Here is a tiny trained network, its code and every weight. The questions are about switching its units off for an input and a class, where a switched-off unit gives its printed mean instead of its output.

import numpy as np


def w(rows, s, z=0):
    codes = np.array(rows[::2]) - 128.0
    scale = np.full(codes.shape[1], s)
    scale[-1] = z or s
    return codes * scale


def norm(h):
    return h / np.sqrt((h * h).mean(-1, keepdims=True) + 1e-5)


def f(y):
    return np.maximum(y, 0)


def log_softmax(a):
    a = a - a.max(-1, keepdims=True)
    return a - np.log(np.exp(a).sum(-1, keepdims=True))


def net(x, mask):
    res = np.array(x, float).reshape(1, 5) / 4 @ E
    u = 0
    for l in range(3):
        y = f(norm(res) @ A[l][:, :-1].T + A[l][:, -1])
        res = res + np.where(mask[u : u + 9], y, B[l][:, -1]) @ B[l][:, :-1]
        u += 9
    return log_softmax(norm(res)[-1] @ U[:, :-1].T + U[:, -1])


A, B = {}, {}
E = w([
[130,129,130,124,133,123,128,126],'x0',
[98,254,57,144,155,109,175,119],'x1',
[129,131,129,121,131,124,127,125],'x2',
[169,124,202,132,198,193,219,88],'x3',
[111,73,58,86,239,147,145,181],'x4',
],0.0062)
A[0] = w([
[139,24,178,88,156,144,79,203,113],'0.n0',
[87,150,93,122,25,38,74,162,170],'0.n1',
[56,50,65,57,128,71,108,150,22],'0.n2',
[112,95,180,153,65,124,123,109,152],'0.n3',
[175,55,239,70,70,118,85,119,161],'0.n4',
[142,195,115,131,102,133,236,2,123],'0.n5',
[69,118,63,104,176,125,11,178,117],'0.n6',
[152,69,47,59,187,138,217,171,113],'0.n7',
[152,101,85,110,173,183,165,126,4],'0.n8',
],0.0061,0.0036)
B[0] = w([
[236,107,145,147,118,116,119,152,222],'0.n0',
[96,113,207,143,172,132,54,200,248],'0.n1',
[166,143,61,181,114,98,205,88,186],'0.n2',
[93,133,55,118,179,131,142,54,202],'0.n3',
[2,90,82,129,154,146,152,95,254],'0.n4',
[139,132,108,113,65,88,178,192,228],'0.n5',
[200,86,113,128,72,216,165,35,216],'0.n6',
[31,110,147,149,197,73,42,193,219],'0.n7',
[131,122,197,157,153,52,162,191,153],'0.n8',
],0.0061,0.0062)
A[1] = w([
[94,66,114,88,164,65,116,145,163],'1.n0',
[186,183,155,114,92,126,159,113,89],'1.n1',
[78,148,29,142,138,149,99,88,70],'1.n2',
[105,109,141,107,76,98,77,85,11],'1.n3',
[183,97,123,118,154,115,177,161,134],'1.n4',
[122,84,122,41,87,182,212,2,3],'1.n5',
[110,82,191,136,125,168,125,99,116],'1.n6',
[193,188,139,136,74,119,65,161,56],'1.n7',
[122,159,38,139,123,133,158,113,121],'1.n8',
],0.0088,0.0028)
B[1] = w([
[135,136,135,80,106,153,62,113,255],'1.n0',
[194,65,87,128,103,97,74,29,177],'1.n1',
[144,91,254,95,159,107,42,169,189],'1.n2',
[188,54,162,59,196,129,116,148,180],'1.n3',
[136,125,120,92,66,110,98,128,200],'1.n4',
[68,186,95,161,82,150,210,231,213],'1.n5',
[132,184,209,133,160,137,109,157,217],'1.n6',
[96,216,86,90,187,133,173,144,168],'1.n7',
[133,19,181,133,117,122,95,147,184],'1.n8',
],0.0079,0.0057)
A[2] = w([
[99,41,132,113,153,174,93,125,147],'2.n0',
[67,117,10,47,154,98,83,101,148],'2.n1',
[150,76,30,99,169,119,133,161,147],'2.n2',
[117,212,99,103,113,121,71,117,18],'2.n3',
[120,81,125,98,19,174,128,133,252],'2.n4',
[103,159,85,191,111,132,108,156,52],'2.n5',
[236,106,1,132,79,185,106,81,55],'2.n6',
[44,232,69,145,194,105,144,197,126],'2.n7',
[88,176,68,125,72,116,201,95,236],'2.n8',
],0.0074,0.0015)
B[2] = w([
[174,140,106,142,114,92,98,87,254],'2.n0',
[137,167,142,108,105,170,186,119,180],'2.n1',
[106,183,159,178,78,141,173,116,179],'2.n2',
[91,85,128,142,147,186,199,152,152],'2.n3',
[158,210,74,116,176,126,172,112,211],'2.n4',
[105,53,202,156,138,143,119,116,143],'2.n5',
[179,151,45,226,28,2,226,67,184],'2.n6',
[28,188,130,127,73,219,211,124,200],'2.n7',
[162,60,96,130,191,93,64,109,199],'2.n8',
],0.0082,0.0067)
U = w([
[170,93,161,107,159,150,4,118,73],'0',
[66,163,118,137,116,184,192,119,254],'1',
[217,113,60,169,88,89,157,55,58],'2',
],0.014,0.00075)

Each question gives the input, the list of numbers given to net, and the class t.
The units are the neurons (one row each of A and B). Each row of codes is followed by its name. A weight is (code - 128) times the scale printed after its matrix; where a second scale follows, it is the last column's (A, B and U).
mask holds one flag per neuron, layer by layer. A switched-off neuron (its flag False) gives its mean, the last column of its row in B, instead of its output. The means were averaged over made-up inputs and are rounded, as every weight is.
A unit's drop is (log p(t) with every unit on - log p(t) with that unit switched off) / (log p(t) with every unit on - log p(t) with every unit switched off).
The circuit of an input: a set's keep is (log p(t) with only the set's units on - log p(t) with every unit switched off) / (log p(t) with every unit on - log p(t) with every unit switched off). Starting from the 12 units with the biggest drops (on a tie, the unit counted first), units are removed one at a time, each time the one whose removal leaves the highest keep (on an exact tie, the one counted first), for as long as the keep stays at least 0.8.
circuit, biggest first: the units of the circuit, biggest drop first
most important unit: the unit with the biggest drop
k most important neurons: the k neurons with the biggest drops, biggest first
k most important neurons of layer l: the k neurons of layer l with the biggest drops, biggest first
drop when u is switched off: that unit's drop, to one decimal
input [7,1,-8,-2,1], class 0: 4 most important neurons	(0.n5; 0.n0; 0.n1; 1.n6)
input [7,4,4,-6,1], class 0: most important unit	1.n2
input [1,-1,5,5,-7], class 1: circuit, biggest first	(1.n5; 0.n4)
input [1,-8,3,-2,1], class 2: 4 most important neurons of layer 0	(0.n0; 0.n7; 0.n1; 0.n2)
input [5,-6,-2,8,0], class 1: 4 most important neurons	(0.n1; 1.n5; 0.n4; 0.n7)
input [-2,-4,-5,0,-5], class 0: 3 most important neurons	(1.n2; 0.n6; 1.n3)
input [-1,-6,2,2,-3], class 1: 3 most important neurons	(1.n5; 0.n7; 0.n1)
input [6,3,3,-8,-3], class 1: 2 most important neurons	(0.n1; 1.n7)
input [-4,-6,-7,0,8], class 2: 4 most important neurons	(0.n1; 0.n0; 0.n2; 1.n2)
input [7,0,-4,-5,-1], class 0: 2 most important neurons	(0.n5; 1.n5)
input [7,4,4,3,0], class 2: 4 most important neurons	(0.n1; 0.n4; 0.n5; 2.n7)
input [-5,0,-6,3,-6], class 1: 4 most important neurons	(1.n5; 0.n4; 0.n0; 0.n3)
input [7,-7,-3,0,4], class 2: 4 most important neurons	(0.n0; 0.n1; 1.n2; 0.n2)
input [7,8,-4,2,-2], class 2: most important unit	1.n1
input [-1,1,3,-3,-6], class 1: 2 most important neurons	(0.n1; 1.n7)
input [2,-1,-1,-7,5], class 2: 2 most important neurons of layer 0	(0.n6; 0.n4)
input [2,-5,4,-7,2], class 2: 2 most important neurons	(0.n0; 0.n2)
input [-7,7,-4,-6,5], class 0: drop when 1.n2 is switched off	1.0
input [-4,-3,7,4,-4], class 1: drop when 1.n5 is switched off	0.2
input [-8,4,5,-6,3], class 0: circuit, biggest first	(1.n2)
input [3,3,-1,8,-6], class 2: drop when 0.n7 is switched off	0.0
